Below are the code and all the weights of a small trained network. Each question names an input and a class and asks about switching units off, where a switched-off unit gives its printed mean instead of its output.

import numpy as np


def w(rows, s, z=0):
    codes = np.array(rows[::2]) - 128.0
    scale = np.full(codes.shape[1], s)
    scale[-1] = z or s
    return codes * scale


def f(y):
    return y / 2 * (1 + np.tanh(0.7978845608 * (y + 0.044715 * y**3)))


def log_softmax(a):
    a = a - a.max(-1, keepdims=True)
    return a - np.log(np.exp(a).sum(-1, keepdims=True))


def net(x, mask):
    res = np.array(x, float).reshape(1, 5) / 4 @ E
    y = f(res @ A[0][:, :-1].T + A[0][:, -1])
    res = res + np.where(mask, y, B[0][:, -1]) @ B[0][:, :-1]
    return log_softmax(res[-1] @ U[:, :-1].T + U[:, -1])


A, B = {}, {}
E = w([
[116,75,193,127],'x0',
[103,76,90,166],'x1',
[130,182,167,209],'x2',
[129,127,130,129],'x3',
[7,150,129,133],'x4',
],0.013)
A[0] = w([
[134,155,123,185,119],'neuron 1',
[82,152,129,119,62],'neuron 2',
[206,107,73,155,97],'neuron 3',
[118,168,57,143,104],'neuron 4',
[202,129,128,185,143],'neuron 5',
[118,82,73,171,102],'neuron 6',
[143,87,65,51,175],'neuron 7',
[59,117,141,114,20],'neuron 8',
[123,118,59,68,147],'neuron 9',
[135,183,58,119,110],'neuron 10',
[144,162,120,115,32],'neuron 11',
[113,79,203,110,68],'neuron 12',
[113,118,100,51,26],'neuron 13',
[156,164,139,3,191],'neuron 14',
[106,65,108,103,140],'neuron 15',
[123,82,191,132,52],'neuron 16',
[43,109,132,132,66],'neuron 17',
[136,172,166,166,159],'neuron 18',
[78,150,144,116,86],'neuron 19',
[138,181,36,138,3],'neuron 20',
[61,138,121,92,116],'neuron 21',
[135,166,62,131,45],'neuron 22',
[216,64,84,94,98],'neuron 23',
[127,203,179,54,69],'neuron 24',
[116,66,62,183,156],'neuron 25',
[68,141,156,146,74],'neuron 26',
[190,117,131,179,74],'neuron 27',
[116,67,192,143,91],'neuron 28',
[114,110,104,70,149],'neuron 29',
[121,91,203,146,63],'neuron 30',
[124,84,167,133,104],'neuron 31',
[146,174,175,77,185],'neuron 32',
[218,83,165,137,49],'neuron 33',
[133,71,116,57,149],'neuron 34',
[132,136,124,193,153],'neuron 35',
[177,107,145,122,43],'neuron 36',
[129,189,170,26,193],'neuron 37',
],0.012,0.0027)
B[0] = w([
[107,173,208,122,175],'neuron 1',
[108,138,65,124,160],'neuron 2',
[134,141,109,130,221],'neuron 3',
[164,134,160,83,179],'neuron 4',
[80,165,122,118,229],'neuron 5',
[199,43,114,153,172],'neuron 6',
[72,163,175,157,237],'neuron 7',
[127,152,94,129,177],'neuron 8',
[133,160,193,141,204],'neuron 9',
[156,79,196,50,186],'neuron 10',
[127,66,102,107,134],'neuron 11',
[138,126,149,52,183],'neuron 12',
[92,188,178,143,180],'neuron 13',
[116,130,132,159,233],'neuron 14',
[158,112,160,163,189],'neuron 15',
[178,132,136,76,168],'neuron 16',
[147,150,93,127,200],'neuron 17',
[95,181,163,173,195],'neuron 18',
[121,154,66,123,167],'neuron 19',
[164,107,148,56,185],'neuron 20',
[108,147,75,146,194],'neuron 21',
[125,109,155,61,164],'neuron 22',
[88,160,82,142,255],'neuron 23',
[180,29,71,165,196],'neuron 24',
[221,17,130,159,199],'neuron 25',
[110,155,92,113,178],'neuron 26',
[48,190,77,138,200],'neuron 27',
[171,118,142,81,184],'neuron 28',
[97,186,169,181,184],'neuron 29',
[136,130,146,78,176],'neuron 30',
[154,132,149,100,159],'neuron 31',
[137,56,103,161,193],'neuron 32',
[86,124,71,120,239],'neuron 33',
[109,216,173,155,219],'neuron 34',
[139,145,196,145,176],'neuron 35',
[89,163,54,128,172],'neuron 36',
[156,1,136,175,220],'neuron 37',
],0.0077,0.0084)
U = w([
[106,156,196,183,89],'0',
[132,112,115,131,254],'1',
[92,139,28,102,81],'2',
[160,102,152,3,94],'3',
[174,49,108,194,80],'4',
],0.011,0.0092)

Each question gives the input, the list of numbers given to net, and the class t.
The units are the neurons (one row each of A and B). Each row of codes is followed by its name. A weight is (code - 128) times the scale printed after its matrix; where a second scale follows, it is the last column's (A, B and U).
mask holds one flag per neuron, in row order. A switched-off neuron (its flag False) gives its mean, the last column of its row in B, instead of its output. The means were averaged over made-up inputs and are rounded, as every weight is.
A unit's drop is (log p(t) with every unit on - log p(t) with that unit switched off) / (log p(t) with every unit on - log p(t) with every unit switched off).
The circuit of an input: a set's keep is (log p(t) with only the set's units on - log p(t) with every unit switched off) / (log p(t) with every unit on - log p(t) with every unit switched off). Starting from the 12 units with the biggest drops (on a tie, the unit counted first), units are removed one at a time, each time the one whose removal leaves the highest keep (on an exact tie, the one counted first), for as long as the keep stays at least 0.8.
units of the circuit, in order: the units of the circuit, biggest drop first
unit that matters most: the unit with the biggest drop
top k neurons: the k neurons with the biggest drops, biggest first
drop of u: that unit's drop, to one decimal
input [4,-8,-7,-1,6], class 4: units of the circuit, in order => neuron 37; neuron 24
input [-6,-3,0,3,3], class 3: units of the circuit, in order => neuron 10; neuron 20; neuron 4
input [6,6,-6,-1,2], class 0: units of the circuit, in order => neuron 34; neuron 7
input [6,-7,-8,4,0], class 0: unit that matters most => neuron 34
input [-5,-8,7,1,3], class 4: units of the circuit, in order => neuron 24; neuron 37
input [0,-7,0,-1,6], class 4: units of the circuit, in order => neuron 37; neuron 24
input [-5,7,2,6,-7], class 2: units of the circuit, in order => neuron 27; neuron 23
input [-8,-8,6,-5,0], class 3: units of the circuit, in order => neuron 10; neuron 20
input [-6,-8,3,-6,5], class 4: units of the circuit, in order => neuron 24; neuron 37
input [6,1,7,-2,-8], class 2: units of the circuit, in order => neuron 33; neuron 27; neuron 36
input [-3,6,2,5,-2], class 4: top 2 neurons => neuron 25; neuron 6
input [-5,-2,-5,1,-3], class 0: top 2 neurons => neuron 7; neuron 9
input [-3,-7,-2,-2,-6], class 4: top 3 neurons => neuron 37; neuron 24; neuron 32
input [-2,8,6,-1,0], class 4: units of the circuit, in order => neuron 25
input [-5,-1,4,-4,-3], class 3: drop of neuron 7 => 0.2
input [-7,-2,-4,-1,-1], class 3: top 2 neurons => neuron 10; neuron 20
input [8,2,-8,-2,0], class 0: drop of neuron 29 => 0.2
input [2,-7,3,-6,-2], class 4: drop of neuron 24 => 0.1
input [8,2,6,8,7], class 1: drop of neuron 37 => -0.2
input [-5,5,-3,2,-8], class 2: units of the circuit, in order => neuron 23
